Here is a tiny trained network, its code and every weight. The questions are about switching its units off for an input and a class, where a switched-off unit gives its printed mean instead of its output.

import numpy as np


def w(rows, s, z=0):
    codes = np.array(rows[::2]) - 128.0
    scale = np.full(codes.shape[1], s)
    scale[-1] = z or s
    return codes * scale


def norm(h):
    return h / np.sqrt((h * h).mean(-1, keepdims=True) + 1e-5)


def f(y):
    return np.maximum(y, 0)


def log_softmax(a):
    a = a - a.max(-1, keepdims=True)
    return a - np.log(np.exp(a).sum(-1, keepdims=True))


def net(x, mask):
    res = np.array(x, float).reshape(1, 7) / 4 @ E
    u = 0
    for l in range(3):
        y = f(norm(res) @ A[l][:, :-1].T + A[l][:, -1])
        res = res + np.where(mask[u : u + 5], y, B[l][:, -1]) @ B[l][:, :-1]
        u += 5
    return log_softmax(norm(res)[-1] @ U[:, :-1].T + U[:, -1])


A, B = {}, {}
E = w([
[125,99,197,115,178,99,243,85],'x0',
[253,119,167,68,193,108,84,183],'x1',
[204,164,152,180,44,124,167,69],'x2',
[172,132,43,177,229,184,114,9],'x3',
[126,134,130,112,126,135,132,126],'x4',
[127,127,128,138,133,125,124,129],'x5',
[124,127,130,130,134,123,128,131],'x6',
],0.0018)
A[0] = w([
[20,139,84,137,115,116,152,115,52],'0.n1',
[115,115,56,129,92,138,30,169,62],'0.n2',
[78,86,192,104,188,81,223,107,40],'0.n3',
[2,78,124,82,241,160,81,179,4],'0.n4',
[127,68,160,71,176,76,161,88,73],'0.n5',
],0.0038,0.0024)
B[0] = w([
[121,72,221,131,94,175,46,87,213],'0.n1',
[112,182,125,136,147,204,180,172,243],'0.n2',
[128,190,117,172,122,180,140,171,248],'0.n3',
[255,145,92,170,32,75,168,83,254],'0.n4',
[113,160,105,141,124,169,126,178,207],'0.n5',
],0.0058,0.002)
A[1] = w([
[142,154,66,155,229,101,96,56,116],'1.n1',
[127,83,176,96,106,69,134,147,81],'1.n2',
[200,114,103,151,70,113,177,72,93],'1.n3',
[99,122,157,147,191,139,254,100,128],'1.n4',
[220,116,148,68,205,119,100,191,10],'1.n5',
],0.0043,0.0012)
B[1] = w([
[3,75,72,44,160,76,159,164,224],'1.n1',
[110,162,94,111,197,137,139,155,160],'1.n2',
[151,165,126,117,91,35,182,116,254],'1.n3',
[158,142,83,149,150,176,21,189,210],'1.n4',
[94,84,252,202,58,185,111,49,243],'1.n5',
],0.0044,0.0025)
A[2] = w([
[118,143,179,90,60,24,138,252,125],'2.n1',
[72,17,129,248,80,157,114,16,215],'2.n2',
[161,208,28,159,64,195,66,152,119],'2.n3',
[177,106,98,127,46,72,108,98,114],'2.n4',
[52,157,217,101,92,114,81,243,3],'2.n5',
],0.0033,0.0011)
B[2] = w([
[122,59,3,136,171,90,152,42,242],'2.n1',
[151,92,217,44,120,149,73,136,244],'2.n2',
[171,170,160,203,182,101,152,205,251],'2.n3',
[197,71,172,200,98,83,212,74,192],'2.n4',
[96,140,78,54,197,122,91,96,225],'2.n5',
],0.0039,0.0032)
U = w([
[203,123,97,191,75,54,207,80,155],'0',
[98,80,254,104,94,197,66,78,254],'1',
[126,217,73,201,184,198,133,254,46],'2',
[58,78,5,34,181,86,131,95,40],'3',
],0.0057,0.00081)

Each question gives the input, the list of numbers given to net, and the class t.
The units are the neurons (one row each of A and B). Each row of codes is followed by its name. A weight is (code - 128) times the scale printed after its matrix; where a second scale follows, it is the last column's (A, B and U).
mask holds one flag per neuron, layer by layer. A switched-off neuron (its flag False) gives its mean, the last column of its row in B, instead of its output. The means were averaged over made-up inputs and are rounded, as every weight is.
A unit's drop is (log p(t) with every unit on - log p(t) with that unit switched off) / (log p(t) with every unit on - log p(t) with every unit switched off).
The circuit of an input: a set's keep is (log p(t) with only the set's units on - log p(t) with every unit switched off) / (log p(t) with every unit on - log p(t) with every unit switched off). Starting from the 12 units with the biggest drops (on a tie, the unit counted first), units are removed one at a time, each time the one whose removal leaves the highest keep (on an exact tie, the one counted first), for as long as the keep stays at least 0.8.
circuit, biggest first: the units of the circuit, biggest drop first
most important unit: the unit with the biggest drop
top k neurons: the k neurons with the biggest drops, biggest first
k most important neurons of layer l: the k neurons of layer l with the biggest drops, biggest first
input [-7,7,1,-2,3,7,1], class 1: 3 most important neurons of layer 0 => (0.n3, 0.n5, 0.n4)
input [-4,7,-2,-5,-2,-4,-2], class 1: top 2 neurons => (1.n5, 1.n1)
input [7,0,3,-6,-1,7,-1], class 2: most important unit => 0.n3
input [-3,-4,2,5,1,7,7], class 3: 3 most important neurons of layer 0 => (0.n4, 0.n3, 0.n5)
input [0,8,5,1,-2,-4,-3], class 1: circuit, biggest first => (1.n5, 0.n4)
input [3,-8,-5,5,7,4,-5], class 1: top 2 neurons => (0.n1, 2.n2)
input [8,-5,-7,5,-4,2,-2], class 2: top 3 neurons => (0.n3, 1.n4, 0.n5)
input [3,-2,2,7,4,4,-3], class 3: circuit, biggest first => (1.n1, 0.n4)
input [-6,8,-3,7,0,5,8], class 1: circuit, biggest first => (1.n5, 0.n3)
input [6,-6,-3,-3,-3,6,-5], class 1: 2 most important neurons of layer 0 => (0.n1, 0.n2)
input [1,7,2,6,2,8,5], class 1: top 2 neurons => (1.n5, 0.n4)
input [-5,0,2,7,5,-2,-3], class 3: top 3 neurons => (1.n1, 0.n3, 0.n4)
input [-5,4,3,-6,4,-7,-8], class 3: 2 most important neurons of layer 0 => (0.n4, 0.n3)
input [-3,6,0,-2,-7,-2,-7], class 1: circuit, biggest first => (1.n5)
input [-4,-4,-8,-8,5,0,3], class 0: 3 most important neurons of layer 2 => (2.n4, 2.n2, 2.n3)
input [-1,-4,3,-5,3,-8,0], class 3: circuit, biggest first => (0.n4, 2.n1, 2.n5)
input [8,3,-7,-7,-5,-5,8], class 2: top 4 neurons => (0.n3, 0.n5, 1.n1, 1.n3)
input [1,-6,-6,5,4,3,-3], class 0: top 2 neurons => (0.n4, 1.n3)
input [-1,-8,5,5,-6,0,-2], class 1: top 3 neurons => (2.n2, 0.n4, 0.n1)
input [-1,-2,1,7,8,0,8], class 3: most important unit => 1.n1
input [8,3,-2,-5,7,4,2], class 2: circuit, biggest first => (0.n3, 1.n4)
input [-1,3,3,-6,0,6,-1], class 3: top 2 neurons => (0.n4, 1.n2)
input [2,-4,-2,-7,0,-2,-2], class 3: 2 most important neurons of layer 2 => (2.n1, 2.n5)
input [-7,6,-4,-8,6,-2,3], class 3: 3 most important neurons of layer 0 => (0.n3, 0.n1, 0.n5)
input [8,-7,-4,-2,-5,-3,-8], class 2: top 3 neurons => (0.n3, 1.n4, 1.n5)
input [-3,6,-6,-5,-8,-8,1], class 0: 2 most important neurons of layer 1 => (1.n1, 1.n2)
input [2,-2,-4,-3,2,8,-5], class 0: most important unit => 0.n4
input [1,-3,5,8,-8,-3,2], class 3: top 2 neurons => (1.n1, 0.n4)
